Below are the code and all the weights of a small trained network. Each question names an input and a class and asks about switching units off, where a switched-off unit gives its printed mean instead of its output.

import numpy as np


def w(rows, s, z=0):
    codes = np.array(rows[::2]) - 128.0
    scale = np.full(codes.shape[1], s)
    scale[-1] = z or s
    return codes * scale


def norm(h):
    return h / np.sqrt((h * h).mean(-1, keepdims=True) + 1e-5)


def f(y):
    return y / 2 * (1 + np.tanh(0.7978845608 * (y + 0.044715 * y**3)))


def log_softmax(a):
    a = a - a.max(-1, keepdims=True)
    return a - np.log(np.exp(a).sum(-1, keepdims=True))


def net(x, mask):
    res = np.array(x, float).reshape(1, 6) / 4 @ E
    u = 0
    for l in range(3):
        y = f(norm(res) @ A[l][:, :-1].T + A[l][:, -1])
        res = res + np.where(mask[u : u + 8], y, B[l][:, -1]) @ B[l][:, :-1]
        u += 8
    return log_softmax(norm(res)[-1] @ U[:, :-1].T + U[:, -1])


A, B = {}, {}
E = w([
[161,119,118,112,133,108,137,119],'x0',
[121,191,137,59,2,134,140,170],'x1',
[127,130,125,137,124,134,119,132],'x2',
[145,111,93,81,119,239,143,17],'x3',
[172,103,109,58,207,205,78,202],'x4',
[114,119,141,81,138,96,114,106],'x5',
],0.0085)
A[0] = w([
[120,134,103,90,5,110,143,147,111],'0.n0',
[137,142,104,40,95,170,119,217,86],'0.n1',
[131,144,134,97,168,129,125,184,90],'0.n2',
[135,108,98,76,126,227,118,72,93],'0.n3',
[146,155,125,44,16,214,141,92,2],'0.n4',
[121,158,111,49,13,141,139,198,175],'0.n5',
[116,131,101,126,98,193,143,4,86],'0.n6',
[143,128,128,102,135,143,103,138,103],'0.n7',
],0.014,0.0078)
B[0] = w([
[88,201,176,138,139,128,170,101,215],'0.n0',
[182,34,142,112,119,173,77,148,197],'0.n1',
[183,52,72,126,101,138,135,127,159],'0.n2',
[147,225,178,106,207,143,201,133,206],'0.n3',
[7,78,22,172,210,78,105,142,206],'0.n4',
[185,144,147,101,19,106,142,184,254],'0.n5',
[199,36,137,165,64,126,60,92,211],'0.n6',
[117,138,155,177,118,197,136,181,139],'0.n7',
],0.017,0.013)
A[1] = w([
[99,224,159,73,103,165,193,174,60],'1.n0',
[137,143,75,120,186,136,72,173,5],'1.n1',
[68,124,104,163,152,128,226,105,99],'1.n2',
[107,98,80,167,110,59,158,45,149],'1.n3',
[63,138,78,203,64,6,115,105,73],'1.n4',
[228,168,150,120,175,105,120,196,193],'1.n5',
[11,123,127,104,125,95,93,81,131],'1.n6',
[83,31,11,80,161,159,129,225,54],'1.n7',
],0.012,0.0025)
B[1] = w([
[103,145,142,131,227,110,46,89,179],'1.n0',
[125,208,152,136,116,137,95,168,150],'1.n1',
[103,108,83,120,74,155,111,146,153],'1.n2',
[91,121,124,132,46,139,184,138,206],'1.n3',
[146,149,57,97,104,170,238,132,251],'1.n4',
[30,98,71,119,103,134,109,144,216],'1.n5',
[136,112,50,169,127,130,143,158,157],'1.n6',
[78,117,224,224,253,120,108,182,218],'1.n7',
],0.016,0.011)
A[2] = w([
[162,114,122,124,142,119,122,209,17],'2.n0',
[174,64,102,102,108,103,92,153,8],'2.n1',
[163,77,151,184,86,84,77,10,112],'2.n2',
[117,150,126,89,189,185,149,76,78],'2.n3',
[109,150,94,148,143,164,188,113,119],'2.n4',
[164,173,71,60,192,216,122,101,17],'2.n5',
[187,117,168,98,217,165,85,132,37],'2.n6',
[129,252,170,95,47,49,153,91,37],'2.n7',
],0.019,0.0017)
B[2] = w([
[187,171,113,70,146,151,102,2,201],'2.n0',
[110,170,186,141,89,137,157,135,174],'2.n1',
[159,151,188,76,120,159,76,167,199],'2.n2',
[165,95,75,120,106,148,136,93,169],'2.n3',
[145,122,132,122,79,90,126,86,219],'2.n4',
[105,97,133,187,75,125,191,126,176],'2.n5',
[73,163,83,139,109,50,163,141,221],'2.n6',
[108,99,121,157,248,145,95,139,254],'2.n7',
],0.022,0.011)
U = w([
[104,103,53,143,80,109,214,83,82],'0',
[85,140,111,120,255,123,101,149,56],'1',
[187,112,189,69,66,160,91,119,254],'2',
],0.015,0.00069)

Each question gives the input, the list of numbers given to net, and the class t.
The units are the neurons (one row each of A and B). Each row of codes is followed by its name. A weight is (code - 128) times the scale printed after its matrix; where a second scale follows, it is the last column's (A, B and U).
mask holds one flag per neuron, layer by layer. A switched-off neuron (its flag False) gives its mean, the last column of its row in B, instead of its output. The means were averaged over made-up inputs and are rounded, as every weight is.
A unit's drop is (log p(t) with every unit on - log p(t) with that unit switched off) / (log p(t) with every unit on - log p(t) with every unit switched off).
unit that matters most: the unit with the biggest drop
top k neurons: the k neurons with the biggest drops, biggest first
k most important neurons of layer l: the k neurons of layer l with the biggest drops, biggest first
drop of u: that unit's drop, to one decimal
input [-2,-7,2,-3,0,-6], class 0: top 2 neurons -> 0.n6; 0.n1
input [-6,6,0,0,6,-2], class 2: unit that matters most -> 0.n5
input [-8,1,1,-8,-7,2], class 1: top 2 neurons -> 0.n4; 2.n7
input [-6,6,5,7,1,2], class 1: top 3 neurons -> 1.n7; 0.n1; 0.n3
input [2,3,7,5,1,-3], class 1: 3 most important neurons of layer 0 -> 0.n4; 0.n1; 0.n3
input [8,3,2,1,4,2], class 1: top 3 neurons -> 0.n4; 1.n7; 0.n6
input [0,0,-5,1,-7,-7], class 2: 2 most important neurons of layer 2 -> 2.n2; 2.n6
input [3,1,7,-7,-7,-2], class 1: top 3 neurons -> 0.n4; 2.n7; 0.n6
input [-7,-2,-8,2,-6,-8], class 2: top 2 neurons -> 0.n6; 0.n4
input [0,8,-2,-7,1,-6], class 2: 3 most important neurons of layer 0 -> 0.n1; 0.n5; 0.n3
input [2,1,-8,-5,-8,6], class 1: top 2 neurons -> 0.n4; 2.n7
input [5,3,-2,0,-7,1], class 1: top 3 neurons -> 2.n7; 0.n0; 0.n4
input [-1,-2,1,1,6,3], class 0: top 2 neurons -> 0.n4; 0.n3
input [-6,-1,-5,1,-3,7], class 2: most important neuron of layer 0 -> 0.n4
input [-2,-2,1,3,7,3], class 0: 2 most important neurons of layer 0 -> 0.n3; 0.n4
input [-6,3,-5,-7,-7,0], class 1: top 2 neurons -> 2.n7; 0.n4
input [6,7,6,-6,-2,8], class 1: drop of 2.n7 -> 0.9
input [-2,8,1,-3,-7,-1], class 1: drop of 2.n7 -> 0.2
input [0,-3,-5,7,8,-2], class 0: drop of 2.n6 -> 0.0
input [-7,-6,5,5,3,-5], class 0: unit that matters most -> 0.n3
